W =
-5, -4, 0, 16, -26, -4, 10, -12, 32, -26, 19
23, 11, -6, -29, 1, 4, 25, -4, -1, -22, 17
-5, 56, 0, 14, 15, -11, -1, -34, -23, -49, -2
-5, 3, 0, 10, 1, 1, 4, -5, -2, -7, 2
-5, 3, 10, 17, -1, 16, 13, -25, -8, -7, 2
-4, 1, 0, 9, 1, 1, 2, -7, -3, -5, 2
-5, 40, 4, 16, 7, 0, -7, -12, -6, -9, -10
-30, -11, 9, 21, 1, 26, 6, -18, -10, 15, 16
-5, 8, -5, 16, 48, -14, 31, 24, -15, -7, 0
Indices start at 0.
The entry just left of the smallest entry? -23
The entry just left of 11? 23
The entry at row 0, column 2? 0
The bottom entry of the column that holds the smallest entry -> -7
The top entry of the column that holds the smallest entry is -26
The entry at row 1, column 2 -> -6
The entry directly below -30 is -5
The entry at row 2, column 1 is 56
The entry at row 0, column 0? -5
The entry just left of -8? -25
The entry just right of the largest entry is 0
The entry in row 1 and column 1? 11
The top-right entry? 19
The entry in the bottom-right corner? 0
The entry just left of the largest entry? -5
The entry at row 0, column 1? -4
The entry just right of the centre entry? 13
The smallest entry -> -49
The entry just right of 24? -15
The entry directly above the centre entry is 1
The entry just right of 7: 0

x =
[[  3  -2  -6 -13   2   7   9  -6  -4   5]
 [  1   1  -2  -5   3   5  11  -5  -3   6]
 [ -4  -7  -3  -3  -5  -5  -3  -5  -4  -4]
 [ -3  -7  -3  -3  -6  -6  -2  -3  -2   0]
 [ -9   5   4  30  -2   9  12 -10   6  -7]
 [ -3  -7  -3  -1  -6  -7  -2  -4  -3   0]
 [ 14  -6 -18   0   2   4 -13  -9  -4   7]
 [ -4   3  -3 -22   2  -9 -17 -13 -11 -30]
 [ 10  28   6  22  -5  11  -4  24   5   7]
 [-30 -22   7 -29  -2  -8  -1  -7 -17   1]
 [  0 -12   6  13  -2 -16 -12   6  -4   9]
 [ -9   0  12  15   5 -17  -3   9  -6   3]
 [  9 -12 -17 -15  -9  14   1 -16   1   0]
 [ -8  -2 -12   4 -20   6 -13   0   0   5]
 [ -5 -12 -10  -3  17  -2  -4 -11 -14  -4]
 [ -5   0  -6  -7  -3   0  -7  -5  -5  -9]]
Give the top-left entry.
A: 3
Give the last entry, reading row by row.
A: -9
Give the entry in the top-right corner.
A: 5
The first entry of the largest entry's row: -9
Give the second entry, reading row by row.
A: -2
Give the fourth entry, reading row by row.
A: -13
The fifth entry, reading row by row -> 2
The entry directly above 13: -29
The last entry in the row that holds the largest entry is -7
The entry in the bottom-left corner: -5
The second largest entry: 28
The third largest entry: 24
The entry just right of the largest entry -> -2
Give the fifth entry from the end, reading row by row.
A: 0
Give the smallest entry in the first column.
A: -30
The smallest entry in the last column is -30
The bottom entry of the column that holds the largest entry: -7
The third entry on the main diagonal is -3
The third entry from the end, reading row by row is -5
Give the second-last entry, reading row by row.
A: -5

arr = [[8, -34, 16, 41, 35, 58, -5], [31, -13, -25, -15, -25, -15, 15], [9, -35, 17, 43, 36, 60, -5], [7, -31, 15, 39, 33, 54, -5], [6, -21, 9, 25, 24, 42, -5], [-17, 36, 50, 37, 48, 37, 2], [53, -24, -41, -23, -40, -23, 25], [-24, 53, 71, 52, 69, 53, 4], [18, 20, -1, -9, 10, 22, 5], [35, -16, -28, -16, -27, -16, 17], [36, -15, -28, -16, -28, -17, 17], [3, 14, 1, -5, -7, -17, 9], [14, 64, 9, -21, -13, -41, 30], [29, 27, 2, -5, 27, 52, 4]]
The first entry in reading order -> 8
The second largest entry -> 69
The entry just left of the largest entry: 53
Give the entry just right of 18.
20
Give the entry just right of the largest entry.
52
The third entry in reading order is 16
Give the entry just left of 48.
37
The entry just left of 10 is -9
Give the entry just left of 50.
36

Read these off the matrix that follows. Rows and columns are numbered from 0.
1) Find the entry in row 1 and column 0.
2) Find the entry in row 0 and column 2.
3) Find the entry in the bottom-right corner.
4) Find the top-left entry.
5) Find the top-right entry.
6) Find the bottom-left entry.
20,52,40,51,15,52,53,23,7,33,60
56,21,49,74,41,71,59,33,79,53,12
61,60,16,27,29,24,21,24,28,22,59
38,12,33,57,39,45,39,21,54,24,18
58,35,35,68,59,50,51,38,65,45,20
79,41,37,9,78,11,8,64,81,39,34
55,58,58,56,41,67,68,64,73,83,44
57,50,25,38,46,22,25,36,26,24,54
37,14,46,18,77,18,20,56,33,17,29
70,28,14,68,31,48,35,17,73,21,17
64,41,57,20,85,21,20,75,79,58,34
27,71,58,22,33,28,34,57,27,66,72
13,48,74,23,53,28,30,67,27,72,57
60,21,26,65,37,45,38,24,69,25,20
32,31,70,52,67,65,66,65,53,70,33
1) 56
2) 40
3) 33
4) 20
5) 60
6) 32

B = [ 131.555   70.563 -115.972   82.854   66.133   26.585   72.340]
The minimum is -115.972
Which number is the entry just right of the smallest entry?
Answer: 82.854
The median entry: 70.563
Which number is the entry just right of the centre entry?
Answer: 66.133

Questions about the grid below. Counting starts at 0.
1) Find the entry just left of 725.
2) Find the entry just left of the centre entry.
3) Find the entry in the top-left corner.
4) Find the entry in the top-right corner.
5) Find the minimum.
6) Find the entry in row 0 and column 2.
7) Find the entry in row 2 and column 0.
8) Find the entry just right of 507.
398	437	139	805	498	705	303	445	14	521	725
481	492	456	552	507	526	490	508	412	528	554
555	534	618	429	517	461	576	552	648	517	476
1) 521
2) 507
3) 398
4) 725
5) 14
6) 139
7) 555
8) 526

a =
4843	4869	5491	7891	2855
4328	6452	4039	6139	6071
6789	5602	4044	6240	6599
4246	3726	4148	5922	4409
4285	7161	4736	5362	3921
1745	4537	5715	8162	8266
5515	2736	7411	7662	4170
Indices start at 0.
Which number is the entry in row 0 and column 1?
Answer: 4869
The entry in the top-left corner is 4843
The entry directly below 4044 -> 4148
The entry at row 1, column 1 is 6452
Which number is the entry directly above the largest entry?
Answer: 3921
Which number is the entry just right of 5922?
Answer: 4409
Which number is the entry directly above 6789?
Answer: 4328
The top-right entry is 2855
The entry directly above the smallest entry is 4285
Which number is the bottom-left entry?
Answer: 5515
The entry in row 2 and column 0 is 6789
The entry directly above the centre entry: 4044
Which number is the entry just right of 4044?
Answer: 6240
The maximum: 8266
The bottom entry of the column that holds the largest entry: 4170
The entry just left of 4044: 5602

grid =
[[-0.6, 0.5, 0.1, -0.1, 0.2, 0.6, 0.1],
 [1.0, -0.5, 0.2, -0.2, 0.2, 1.0, -0.5],
 [1.4, -0.7, 0.1, 0.7, -0.2, 0.5, -0.4],
 [-0.4, 0.4, -0.3, -0.3, -0.1, 0.3, -1.7],
 [1.1, -0.3, -0.5, 0.3, -0.6, 0.3, 1.1]]
The last entry, reading row by row -> 1.1
The 2nd entry in reading order: 0.5
Read off the entry directly below 1.4.
Answer: -0.4
The entry directly above the largest entry is 1.0
Read off the top-right entry.
Answer: 0.1
Read off the maximum.
Answer: 1.4
The 5th entry from the end, reading row by row: -0.5
Read off the smallest entry in the first column.
Answer: -0.6
Read off the fifth entry, reading row by row.
Answer: 0.2
Read off the entry just left of the centre entry.
Answer: 0.1
Read off the smallest entry in the last row.
Answer: -0.6
The smallest entry in the last column -> -1.7
The last entry in the row that holds the largest entry is -0.4
The centre entry is 0.7
The second smallest entry is -0.7
Read off the entry in the bottom-left corner.
Answer: 1.1
